Below are the code and all the weights of a small trained network. Each question names an input and a class and asks about switching units off, where a switched-off unit gives its printed mean instead of its output.

import numpy as np


def w(rows, s, z=0):
    codes = np.array(rows[::2]) - 128.0
    scale = np.full(codes.shape[1], s)
    scale[-1] = z or s
    return codes * scale


def f(y):
    return np.maximum(y, 0)


def log_softmax(a):
    a = a - a.max(-1, keepdims=True)
    return a - np.log(np.exp(a).sum(-1, keepdims=True))


def net(x, mask):
    res = np.array(x, float).reshape(1, 4) / 4 @ E
    y = f(res @ A[0][:, :-1].T + A[0][:, -1])
    res = res + np.where(mask, y, B[0][:, -1]) @ B[0][:, :-1]
    return log_softmax(res[-1] @ U[:, :-1].T + U[:, -1])


A, B = {}, {}
E = w([
[127,126,128,127,128,126,130],'x0',
[122,139,155,73,250,125,199],'x1',
[240,81,64,69,140,137,107],'x2',
[107,48,139,125,135,29,117],'x3',
],0.013)
A[0] = w([
[97,150,135,195,51,141,90,221],'neuron 0',
[54,169,193,146,168,112,203,165],'neuron 1',
[100,168,177,108,212,154,205,232],'neuron 2',
[176,89,53,125,64,129,57,149],'neuron 3',
[102,169,128,199,51,158,82,252],'neuron 4',
[195,97,102,60,188,122,150,86],'neuron 5',
[161,46,103,93,147,37,107,68],'neuron 6',
[198,159,77,92,140,235,124,193],'neuron 7',
[54,101,177,163,116,31,140,161],'neuron 8',
[90,254,172,176,112,229,152,245],'neuron 9',
[152,115,133,58,232,111,194,129],'neuron 10',
[87,142,145,201,35,127,89,216],'neuron 11',
[128,95,140,85,204,66,174,98],'neuron 12',
[79,77,160,148,113,13,131,198],'neuron 13',
[202,139,73,90,137,201,118,162],'neuron 14',
[197,96,47,119,74,133,61,131],'neuron 15',
[146,42,104,96,141,27,102,71],'neuron 16',
[141,90,89,139,78,97,78,180],'neuron 17',
],0.0078,0.0034)
B[0] = w([
[78,80,49,205,62,121,160,223],'neuron 0',
[88,172,219,87,155,79,131,231],'neuron 1',
[146,193,174,21,170,82,219,247],'neuron 2',
[197,210,194,157,69,126,69,225],'neuron 3',
[97,99,45,209,28,118,168,233],'neuron 4',
[161,48,41,122,133,145,185,215],'neuron 5',
[191,82,100,179,99,26,160,209],'neuron 6',
[142,129,109,76,122,225,138,225],'neuron 7',
[15,75,175,147,191,180,78,223],'neuron 8',
[178,183,86,115,30,31,236,249],'neuron 9',
[115,95,68,106,162,126,241,243],'neuron 10',
[73,79,57,196,103,130,131,234],'neuron 11',
[116,77,117,128,146,81,210,213],'neuron 12',
[53,22,184,173,192,148,48,229],'neuron 13',
[165,114,106,86,127,235,114,214],'neuron 14',
[220,217,208,125,75,143,68,227],'neuron 15',
[183,94,116,211,93,1,128,213],'neuron 16',
[152,156,170,195,92,108,57,204],'neuron 17',
],0.0065,0.011)
U = w([
[131,84,2,161,90,65,204,197],'0',
[166,182,136,118,77,243,59,182],'1',
[42,72,135,180,128,147,36,150],'2',
[201,128,195,153,103,50,47,3],'3',
[130,250,182,63,129,77,172,194],'4',
[155,103,66,51,206,244,150,18],'5',
[72,94,221,94,227,107,122,76],'6',
],0.0069,0.0015)

Each question gives the input, the list of numbers given to net, and the class t.
The units are the neurons (one row each of A and B). Each row of codes is followed by its name. A weight is (code - 128) times the scale printed after its matrix; where a second scale follows, it is the last column's (A, B and U).
mask holds one flag per neuron, in row order. A switched-off neuron (its flag False) gives its mean, the last column of its row in B, instead of its output. The means were averaged over made-up inputs and are rounded, as every weight is.
A unit's drop is (log p(t) with every unit on - log p(t) with that unit switched off) / (log p(t) with every unit on - log p(t) with every unit switched off).
The circuit of an input: a set's keep is (log p(t) with only the set's units on - log p(t) with every unit switched off) / (log p(t) with every unit on - log p(t) with every unit switched off). Starting from the 12 units with the biggest drops (on a tie, the unit counted first), units are removed one at a time, each time the one whose removal leaves the highest keep (on an exact tie, the one counted first), for as long as the keep stays at least 0.8.
units of the circuit, in order: the units of the circuit, biggest drop first
k most important neurons: the k neurons with the biggest drops, biggest first
drop of u: that unit's drop, to one decimal
input [5,8,0,-3], class 4: units of the circuit, in order -> neuron 2
input [2,-5,-1,1], class 2: units of the circuit, in order -> neuron 9; neuron 10; neuron 2
input [2,2,0,8], class 6: units of the circuit, in order -> neuron 13; neuron 4
input [-2,-5,-5,2], class 2: units of the circuit, in order -> neuron 8; neuron 13
input [-6,6,0,7], class 6: units of the circuit, in order -> neuron 13; neuron 4
input [2,6,-4,1], class 6: units of the circuit, in order -> neuron 8; neuron 4
input [0,2,0,2], class 6: 2 most important neurons -> neuron 9; neuron 4
input [-5,5,0,2], class 6: 3 most important neurons -> neuron 9; neuron 4; neuron 0
input [-2,-6,1,6], class 3: 2 most important neurons -> neuron 3; neuron 15
input [7,-6,1,-5], class 1: 3 most important neurons -> neuron 15; neuron 3; neuron 10
input [3,-4,-4,1], class 2: 2 most important neurons -> neuron 10; neuron 8
input [-3,-5,1,6], class 3: drop of neuron 3 -> 0.2
input [-2,1,-2,-6], class 4: drop of neuron 15 -> -0.1
input [4,3,0,-8], class 4: 2 most important neurons -> neuron 9; neuron 2
input [-2,3,1,-7], class 5: most important neuron -> neuron 7
